Here is a tiny trained network, its code and every weight. The questions are about switching its units off for an input and a class, where a switched-off unit gives its printed mean instead of its output.

import numpy as np


def w(rows, s, z=0):
    codes = np.array(rows[::2]) - 128.0
    scale = np.full(codes.shape[1], s)
    scale[-1] = z or s
    return codes * scale


def f(y):
    return y / 2 * (1 + np.tanh(0.7978845608 * (y + 0.044715 * y**3)))


def log_softmax(a):
    a = a - a.max(-1, keepdims=True)
    return a - np.log(np.exp(a).sum(-1, keepdims=True))


def net(x, mask):
    res = np.array(x, float).reshape(1, 5) / 4 @ E
    y = f(res @ A[0][:, :-1].T + A[0][:, -1])
    res = res + np.where(mask, y, B[0][:, -1]) @ B[0][:, :-1]
    return log_softmax(res[-1] @ U[:, :-1].T + U[:, -1])


A, B = {}, {}
E = w([
[217,237,77,146,144,186,83],'x0',
[226,68,132,37,26,189,194],'x1',
[117,144,143,149,106,142,167],'x2',
[103,79,205,188,185,248,39],'x3',
[122,128,118,133,129,135,141],'x4',
],0.013)
A[0] = w([
[45,7,186,110,124,107,144,157],'neuron 1',
[63,45,154,93,108,33,174,249],'neuron 2',
[60,104,135,126,141,53,152,247],'neuron 3',
[180,104,119,45,93,143,179,128],'neuron 4',
[108,193,85,119,145,55,159,230],'neuron 5',
[183,64,127,77,106,207,155,4],'neuron 6',
],0.018,0.0046)
B[0] = w([
[148,39,124,229,139,87,133,242],'neuron 1',
[86,150,156,3,126,159,156,255],'neuron 2',
[144,74,126,133,27,199,63,215],'neuron 3',
[146,117,27,134,130,137,198,233],'neuron 4',
[134,183,187,128,143,45,86,215],'neuron 5',
[183,108,236,67,136,134,123,220],'neuron 6',
],0.025,0.028)
U = w([
[133,148,159,64,92,176,81,216],'0',
[80,105,108,200,125,142,77,102],'1',
[138,193,123,125,126,69,89,133],'2',
[43,197,165,188,243,204,47,144],'3',
[64,124,83,59,121,127,167,114],'4',
[140,92,135,142,152,111,142,3],'5',
[191,184,7,130,113,98,144,113],'6',
],0.012,0.0037)

Each question gives the input, the list of numbers given to net, and the class t.
The units are the neurons (one row each of A and B). Each row of codes is followed by its name. A weight is (code - 128) times the scale printed after its matrix; where a second scale follows, it is the last column's (A, B and U).
mask holds one flag per neuron, in row order. A switched-off neuron (its flag False) gives its mean, the last column of its row in B, instead of its output. The means were averaged over made-up inputs and are rounded, as every weight is.
A unit's drop is (log p(t) with every unit on - log p(t) with that unit switched off) / (log p(t) with every unit on - log p(t) with every unit switched off).
The circuit of an input: a set's keep is (log p(t) with only the set's units on - log p(t) with every unit switched off) / (log p(t) with every unit on - log p(t) with every unit switched off). Starting from all 6 units, units are removed one at a time, each time the one whose removal leaves the highest keep (on an exact tie, the one counted first), for as long as the keep stays at least 0.8.
units of the circuit, in order: the units of the circuit, biggest drop first
k most important neurons: the k neurons with the biggest drops, biggest first
drop when u is switched off: that unit's drop, to one decimal
input [-5,1,0,1,1], class 5: units of the circuit, in order : (neuron 1)
input [8,-4,-8,0,8], class 2: 2 most important neurons : (neuron 4; neuron 5)
input [0,4,-8,-7,-3], class 4: 3 most important neurons : (neuron 4; neuron 2; neuron 1)
input [-1,-6,4,2,0], class 1: 2 most important neurons : (neuron 2; neuron 6)
input [1,6,2,0,-4], class 6: 4 most important neurons : (neuron 4; neuron 2; neuron 3; neuron 1)
input [5,-4,6,6,-7], class 3: 2 most important neurons : (neuron 4; neuron 1)
input [-6,-4,-1,1,-7], class 1: units of the circuit, in order : (neuron 1; neuron 3)
input [2,-6,-5,3,6], class 3: 2 most important neurons : (neuron 4; neuron 1)
input [-7,0,3,5,7], class 1: 3 most important neurons : (neuron 1; neuron 6; neuron 3)
input [-6,1,3,-2,-4], class 4: 3 most important neurons : (neuron 2; neuron 6; neuron 1)
input [1,0,8,-7,-6], class 2: 2 most important neurons : (neuron 5; neuron 6)
input [8,-4,8,5,7], class 3: 2 most important neurons : (neuron 4; neuron 1)
input [4,-2,8,3,3], class 3: units of the circuit, in order : (neuron 4; neuron 2; neuron 3)
input [3,-7,-5,-8,5], class 2: units of the circuit, in order : (neuron 5)
input [3,0,0,-1,-2], class 2: units of the circuit, in order : (neuron 2; neuron 3; neuron 1)
input [3,-6,5,-6,-2], class 2: drop when neuron 4 is switched off : 0.0
input [-8,8,8,1,8], class 5: drop when neuron 6 is switched off : 2.2
input [2,-8,-4,1,-7], class 3: drop when neuron 6 is switched off : 0.3
